Look-ups in named tables: a row name and a column name give one cell, copied from the table.

lavod:
|  | kevubiz | turadi | dit | tidif | zovu | bom | vepot | ruvano | vumi |
|---|---|---|---|---|---|---|---|---|---|
| virop | 5175 | 6791 | 9314 | 3622 | 5468 | 7495 | 5849 | 5489 | 6705 |
| midem | 4764 | 5118 | 6887 | 4450 | 4516 | 5970 | 4821 | 4980 | 9183 |
| vose | 5111 | 7073 | 7197 | 5202 | 5800 | 7234 | 3711 | 5387 | 4223 |
| gem | 3060 | 4756 | 9357 | 5182 | 5331 | 6896 | 8423 | 4225 | 6868 |
| sar | 5996 | 6759 | 7862 | 2104 | 8553 | 6454 | 6607 | 5444 | 4327 |
| rutegi | 6471 | 8452 | 4254 | 4199 | 4490 | 5373 | 4931 | 7044 | 5228 |
| vudad | 7264 | 7893 | 7736 | 4147 | 6075 | 5049 | 7559 | 7120 | 6877 |

What is the tidif of vudad in lavod? 4147
What is the kevubiz of gem in lavod? 3060
What is the ruvano of vudad in lavod? 7120
What is the vepot of midem in lavod? 4821
What is the kevubiz of midem in lavod? 4764
What is the vepot of vose in lavod? 3711
What is the vumi of rutegi in lavod? 5228

gel:
fields: rin, fem, risoran
gubirog: [238, 462, 541]
lis: [191, 462, 559]
galel: [552, 537, 487]
muzosa: [54, 290, 338]
fub: [398, 462, 487]
kufov: [816, 818, 277]
vig: [433, 476, 487]
seg: [762, 462, 897]
nelot: [217, 462, 487]
dif: [154, 437, 487]
sepap: [253, 462, 487]
vis: [633, 634, 487]
rotus: [37, 295, 326]
pof: [253, 506, 487]

What is the risoran of gubirog in gel? 541
What is the fem of galel in gel? 537
What is the rin of muzosa in gel? 54
What is the risoran of nelot in gel? 487
What is the rin of nelot in gel? 217
What is the rin of lis in gel? 191
What is the rin of gubirog in gel? 238
What is the fem of vis in gel? 634
What is the rin of galel in gel? 552
What is the rin of kufov in gel? 816
What is the rin of rotus in gel? 37
What is the risoran of vig in gel? 487
What is the risoran of sepap in gel? 487
What is the fem of gubirog in gel? 462

lito
         pokud   gosi    vob  banun  sineg    dob  dufasad    res  burad
kodo      0.03  -0.64  -0.11  -0.05  -0.02  -0.95    -0.15   0.33  -0.43
nepotiv   0.33   0.24  -0.38   0.24  -0.26   0.57    -0.40  -0.82  -0.31
sufib     0.41   0.18   0.36   0.12   0.56   0.76     0.64  -0.25  -0.30

What is the dob of kodo in lito? -0.95
What is the sineg of nepotiv in lito? -0.26
What is the banun of kodo in lito? -0.05
What is the res of kodo in lito? 0.33
What is the burad of sufib in lito? -0.30
What is the pokud of sufib in lito? 0.41
What is the dufasad of kodo in lito? -0.15
What is the burad of nepotiv in lito? -0.31
What is the banun of nepotiv in lito? 0.24
What is the banun of sufib in lito? 0.12
What is the pokud of nepotiv in lito? 0.33
What is the vob of nepotiv in lito? -0.38
What is the vob of kodo in lito? -0.11
What is the dob of nepotiv in lito? 0.57
What is the burad of kodo in lito? -0.43
What is the gosi of nepotiv in lito? 0.24
What is the res of sufib in lito? -0.25
What is the sineg of kodo in lito? -0.02
What is the res of nepotiv in lito? -0.82
What is the dufasad of sufib in lito? 0.64

